Here is a tiny trained network, its code and every weight. The questions are about switching its units off for an input and a class, where a switched-off unit gives its printed mean instead of its output.

import numpy as np


def w(rows, s, z=0):
    codes = np.array(rows[::2]) - 128.0
    scale = np.full(codes.shape[1], s)
    scale[-1] = z or s
    return codes * scale


def norm(h):
    return h / np.sqrt((h * h).mean(-1, keepdims=True) + 1e-5)


def f(y):
    return y / 2 * (1 + np.tanh(0.7978845608 * (y + 0.044715 * y**3)))


def log_softmax(a):
    a = a - a.max(-1, keepdims=True)
    return a - np.log(np.exp(a).sum(-1, keepdims=True))


def net(x, mask):
    res = np.array(x, float).reshape(1, 3) / 4 @ E
    u = 0
    for l in range(2):
        y = f(norm(res) @ A[l][:, :-1].T + A[l][:, -1])
        res = res + np.where(mask[u : u + 15], y, B[l][:, -1]) @ B[l][:, :-1]
        u += 15
    return log_softmax(norm(res)[-1] @ U[:, :-1].T + U[:, -1])


A, B = {}, {}
E = w([
[136,160,186,18,143],'x0',
[196,104,153,174,101],'x1',
[89,206,92,103,2],'x2',
],0.0059)
A[0] = w([
[105,219,116,90,53,109],'0.n1',
[106,117,159,87,142,115],'0.n2',
[150,122,45,173,109,96],'0.n3',
[216,64,217,152,199,105],'0.n4',
[88,40,144,166,217,21],'0.n5',
[91,121,124,134,202,117],'0.n6',
[202,54,172,89,86,97],'0.n7',
[154,84,49,254,189,229],'0.n8',
[35,117,126,124,170,96],'0.n9',
[68,242,81,125,89,18],'0.n10',
[105,121,54,149,163,25],'0.n11',
[117,89,107,177,75,127],'0.n12',
[146,89,121,184,216,3],'0.n13',
[113,99,5,179,96,97],'0.n14',
[146,152,94,30,205,121],'0.n15',
],0.007,0.003)
B[0] = w([
[138,149,29,4,119,220],'0.n1',
[96,122,131,225,121,142],'0.n2',
[155,180,157,137,173,154],'0.n3',
[185,51,191,28,72,231],'0.n4',
[195,51,2,66,154,183],'0.n5',
[139,72,100,177,110,156],'0.n6',
[62,155,208,126,102,150],'0.n7',
[185,148,58,180,154,253],'0.n8',
[69,43,121,143,90,149],'0.n9',
[181,76,130,78,108,196],'0.n10',
[135,146,166,97,86,125],'0.n11',
[111,182,155,95,241,158],'0.n12',
[140,117,77,52,89,166],'0.n13',
[139,188,248,140,174,187],'0.n14',
[91,125,122,247,151,186],'0.n15',
],0.0059,0.0053)
A[1] = w([
[159,114,232,113,93,25],'1.n1',
[137,187,77,186,111,119],'1.n2',
[127,105,38,255,171,75],'1.n3',
[151,94,240,115,96,3],'1.n4',
[130,188,66,178,178,153],'1.n5',
[240,201,149,158,112,167],'1.n6',
[59,120,215,106,180,111],'1.n7',
[130,77,188,219,218,128],'1.n8',
[202,207,121,238,131,95],'1.n9',
[137,152,99,75,95,60],'1.n10',
[107,139,24,45,133,50],'1.n11',
[115,111,85,164,123,72],'1.n12',
[86,141,143,44,123,139],'1.n13',
[88,208,158,157,114,162],'1.n14',
[123,62,203,129,49,95],'1.n15',
],0.0084,0.0035)
B[1] = w([
[118,146,254,146,105,145],'1.n1',
[131,160,156,113,198,161],'1.n2',
[65,150,205,97,72,212],'1.n3',
[170,164,215,134,125,150],'1.n4',
[117,159,218,164,180,193],'1.n5',
[28,120,95,133,192,236],'1.n6',
[66,115,185,184,99,148],'1.n7',
[143,147,52,56,80,213],'1.n8',
[82,218,134,92,170,201],'1.n9',
[127,116,89,59,99,182],'1.n10',
[207,171,189,94,63,253],'1.n11',
[88,88,211,108,110,118],'1.n12',
[141,170,96,166,35,228],'1.n13',
[238,113,45,179,145,174],'1.n14',
[189,171,199,126,177,153],'1.n15',
],0.0058,0.0041)
U = w([
[104,221,112,146,254,191],'0',
[11,63,135,139,127,136],'1',
[173,111,254,124,122,180],'2',
[135,125,123,174,137,2],'3',
[72,167,137,209,90,45],'4',
[135,136,135,145,130,9],'5',
[165,181,74,44,60,199],'6',
[222,35,77,98,187,208],'7',
],0.016,0.0065)

Each question gives the input, the list of numbers given to net, and the class t.
The units are the neurons (one row each of A and B). Each row of codes is followed by its name. A weight is (code - 128) times the scale printed after its matrix; where a second scale follows, it is the last column's (A, B and U).
mask holds one flag per neuron, layer by layer. A switched-off neuron (its flag False) gives its mean, the last column of its row in B, instead of its output. The means were averaged over made-up inputs and are rounded, as every weight is.
A unit's drop is (log p(t) with every unit on - log p(t) with that unit switched off) / (log p(t) with every unit on - log p(t) with every unit switched off).
unit that matters most: the unit with the biggest drop
top k neurons: the k neurons with the biggest drops, biggest first
top k neurons in layer l: the k neurons of layer l with the biggest drops, biggest first
drop of u: that unit's drop, to one decimal
input [-7,-7,5], class 0: unit that matters most => 0.n4
input [7,-3,-5], class 2: top 2 neurons in layer 1 => (1.n7 1.n6)
input [3,3,-4], class 2: top 4 neurons => (0.n4 0.n7 0.n1 1.n1)
input [3,0,-3], class 2: top 3 neurons => (0.n4 0.n8 0.n1)
input [4,6,2], class 2: top 4 neurons => (0.n7 0.n8 0.n5 1.n1)
input [-7,5,-4], class 0: top 2 neurons in layer 0 => (0.n8 0.n10)
input [7,-8,-1], class 1: top 2 neurons => (0.n15 0.n8)
input [7,-1,0], class 4: top 3 neurons in layer 0 => (0.n8 0.n4 0.n15)
input [-2,-6,-3], class 1: top 3 neurons in layer 0 => (0.n1 0.n4 0.n10)
input [6,-8,0], class 1: top 4 neurons in layer 0 => (0.n15 0.n8 0.n9 0.n5)
input [-4,2,6], class 0: top 2 neurons => (0.n4 0.n14)
input [7,3,-7], class 2: drop of 0.n4 => 0.3
input [8,-8,-6], class 1: drop of 1.n1 => 0.0
input [8,-3,-1], class 4: unit that matters most => 1.n7
input [5,-3,-2], class 1: drop of 0.n15 => 0.2
